Here is a tiny trained network, its code and every weight. The questions are about switching its units off for an input and a class, where a switched-off unit gives its printed mean instead of its output.

import numpy as np


def w(rows, s, z=0):
    codes = np.array(rows[::2]) - 128.0
    scale = np.full(codes.shape[1], s)
    scale[-1] = z or s
    return codes * scale


def norm(h):
    return h / np.sqrt((h * h).mean(-1, keepdims=True) + 1e-5)


def f(y):
    return y / 2 * (1 + np.tanh(0.7978845608 * (y + 0.044715 * y**3)))


def log_softmax(a):
    a = a - a.max(-1, keepdims=True)
    return a - np.log(np.exp(a).sum(-1, keepdims=True))


def net(x, mask):
    res = np.array(x, float).reshape(1, 8) / 4 @ E
    u = 0
    for l in range(3):
        y = f(norm(res) @ A[l][:, :-1].T + A[l][:, -1])
        res = res + np.where(mask[u : u + 11], y, B[l][:, -1]) @ B[l][:, :-1]
        u += 11
    return log_softmax(norm(res)[-1] @ U[:, :-1].T + U[:, -1])


A, B = {}, {}
E = w([
[219,154,47,147],'x0',
[181,115,103,204],'x1',
[90,106,183,109],'x2',
[68,88,210,17],'x3',
[94,132,98,119],'x4',
[215,98,253,111],'x5',
[101,6,108,202],'x6',
[198,61,38,69],'x7',
],0.0054)
A[0] = w([
[131,103,123,213,15],'0.n0',
[41,62,101,171,92],'0.n1',
[90,58,125,141,110],'0.n2',
[131,136,64,146,66],'0.n3',
[152,95,198,139,110],'0.n4',
[98,159,94,172,119],'0.n5',
[128,111,105,75,212],'0.n6',
[144,104,10,110,107],'0.n7',
[135,199,200,142,149],'0.n8',
[68,191,129,173,245],'0.n9',
[119,59,105,148,7],'0.n10',
],0.012,0.0012)
B[0] = w([
[138,149,254,81,186],'0.n0',
[78,100,105,102,237],'0.n1',
[125,195,80,111,186],'0.n2',
[136,99,97,103,173],'0.n3',
[58,152,84,225,201],'0.n4',
[111,205,156,110,179],'0.n5',
[176,133,138,128,169],'0.n6',
[188,103,76,120,242],'0.n7',
[187,86,142,131,253],'0.n8',
[132,179,65,121,233],'0.n9',
[73,77,116,158,166],'0.n10',
],0.0081,0.0043)
A[1] = w([
[136,185,190,73,157],'1.n0',
[97,169,164,11,103],'1.n1',
[119,111,94,190,112],'1.n2',
[103,117,99,27,30],'1.n3',
[106,152,165,177,158],'1.n4',
[115,152,179,80,121],'1.n5',
[200,173,116,135,7],'1.n6',
[123,102,163,158,186],'1.n7',
[93,129,172,16,119],'1.n8',
[114,101,100,140,91],'1.n9',
[137,113,97,122,109],'1.n10',
],0.011,0.002)
B[1] = w([
[173,67,170,112,253],'1.n0',
[162,113,153,100,254],'1.n1',
[208,54,102,175,167],'1.n2',
[146,158,163,136,213],'1.n3',
[97,81,82,221,204],'1.n4',
[174,2,130,99,188],'1.n5',
[72,142,176,195,209],'1.n6',
[154,192,100,220,180],'1.n7',
[146,42,207,129,235],'1.n8',
[143,79,85,106,139],'1.n9',
[100,118,100,57,145],'1.n10',
],0.007,0.0032)
A[2] = w([
[79,224,129,33,98],'2.n0',
[137,166,82,128,190],'2.n1',
[110,201,110,177,57],'2.n2',
[27,152,132,159,114],'2.n3',
[60,71,120,189,4],'2.n4',
[181,100,199,182,153],'2.n5',
[125,125,180,88,77],'2.n6',
[95,245,75,144,98],'2.n7',
[147,89,161,162,73],'2.n8',
[150,147,112,201,138],'2.n9',
[158,111,149,101,53],'2.n10',
],0.011,0.0017)
B[2] = w([
[97,223,216,109,168],'2.n0',
[28,163,100,6,163],'2.n1',
[244,128,238,113,170],'2.n2',
[28,37,226,4,178],'2.n3',
[60,168,243,216,184],'2.n4',
[190,213,152,183,254],'2.n5',
[179,14,168,79,148],'2.n6',
[74,195,130,121,191],'2.n7',
[112,138,125,185,172],'2.n8',
[82,164,109,72,197],'2.n9',
[70,44,194,130,142],'2.n10',
],0.0046,0.0054)
U = w([
[252,65,16,72,181],'0',
[48,136,123,36,123],'1',
[189,164,165,101,5],'2',
[233,54,206,99,189],'3',
[63,88,198,151,98],'4',
[147,223,62,79,127],'5',
[245,166,159,203,172],'6',
],0.013,0.0034)

Each question gives the input, the list of numbers given to net, and the class t.
The units are the neurons (one row each of A and B). Each row of codes is followed by its name. A weight is (code - 128) times the scale printed after its matrix; where a second scale follows, it is the last column's (A, B and U).
mask holds one flag per neuron, layer by layer. A switched-off neuron (its flag False) gives its mean, the last column of its row in B, instead of its output. The means were averaged over made-up inputs and are rounded, as every weight is.
A unit's drop is (log p(t) with every unit on - log p(t) with that unit switched off) / (log p(t) with every unit on - log p(t) with every unit switched off).
The circuit of an input: a set's keep is (log p(t) with only the set's units on - log p(t) with every unit switched off) / (log p(t) with every unit on - log p(t) with every unit switched off). Starting from the 12 units with the biggest drops (on a tie, the unit counted first), units are removed one at a time, each time the one whose removal leaves the highest keep (on an exact tie, the one counted first), for as long as the keep stays at least 0.8.
circuit, biggest first: the units of the circuit, biggest drop first
top k neurons: the k neurons with the biggest drops, biggest first
k most important neurons of layer l: the k neurons of layer l with the biggest drops, biggest first
drop when u is switched off: that unit's drop, to one decimal
input [-2,-3,-6,-1,-7,-2,-8,4], class 3: top 3 neurons	(0.n4, 0.n9, 0.n2)
input [0,-3,-2,7,-5,7,6,5], class 4: circuit, biggest first	(0.n4, 0.n8, 0.n7)
input [1,5,-7,1,3,-1,7,-6], class 4: top neuron	(0.n0)
input [-4,4,7,1,1,-5,-7,-7], class 3: top 2 neurons	(0.n4, 0.n8)
input [-8,-7,-2,4,7,-7,-2,2], class 3: top 3 neurons	(1.n8, 0.n4, 1.n1)
input [1,-7,2,-4,0,5,4,-3], class 6: 2 most important neurons of layer 1	(1.n2, 1.n7)
input [-5,1,4,-6,3,7,7,8], class 4: top 3 neurons	(0.n10, 2.n4, 0.n8)
input [-7,6,2,3,-7,-4,3,6], class 1: top 2 neurons	(0.n2, 0.n1)
input [-3,-5,-3,-4,-4,5,3,3], class 6: top 2 neurons	(1.n2, 0.n1)
input [3,1,-6,-6,-1,0,-7,2], class 5: 2 most important neurons of layer 2	(2.n1, 2.n7)
input [4,7,2,-3,5,-5,6,-5], class 5: top 3 neurons	(0.n5, 0.n7, 1.n2)
input [1,4,0,7,-6,7,-4,-7], class 6: 2 most important neurons of layer 0	(0.n4, 0.n0)
input [-3,-6,8,6,2,-3,1,-3], class 3: drop when 1.n8 is switched off	0.3
input [-2,7,-4,6,4,8,-2,-2], class 6: top neuron	(0.n4)
input [-3,0,8,-7,-8,7,-5,4], class 6: drop when 0.n4 is switched off	0.2
input [4,1,3,-2,6,-5,5,-3], class 1: drop when 0.n7 is switched off	-0.1
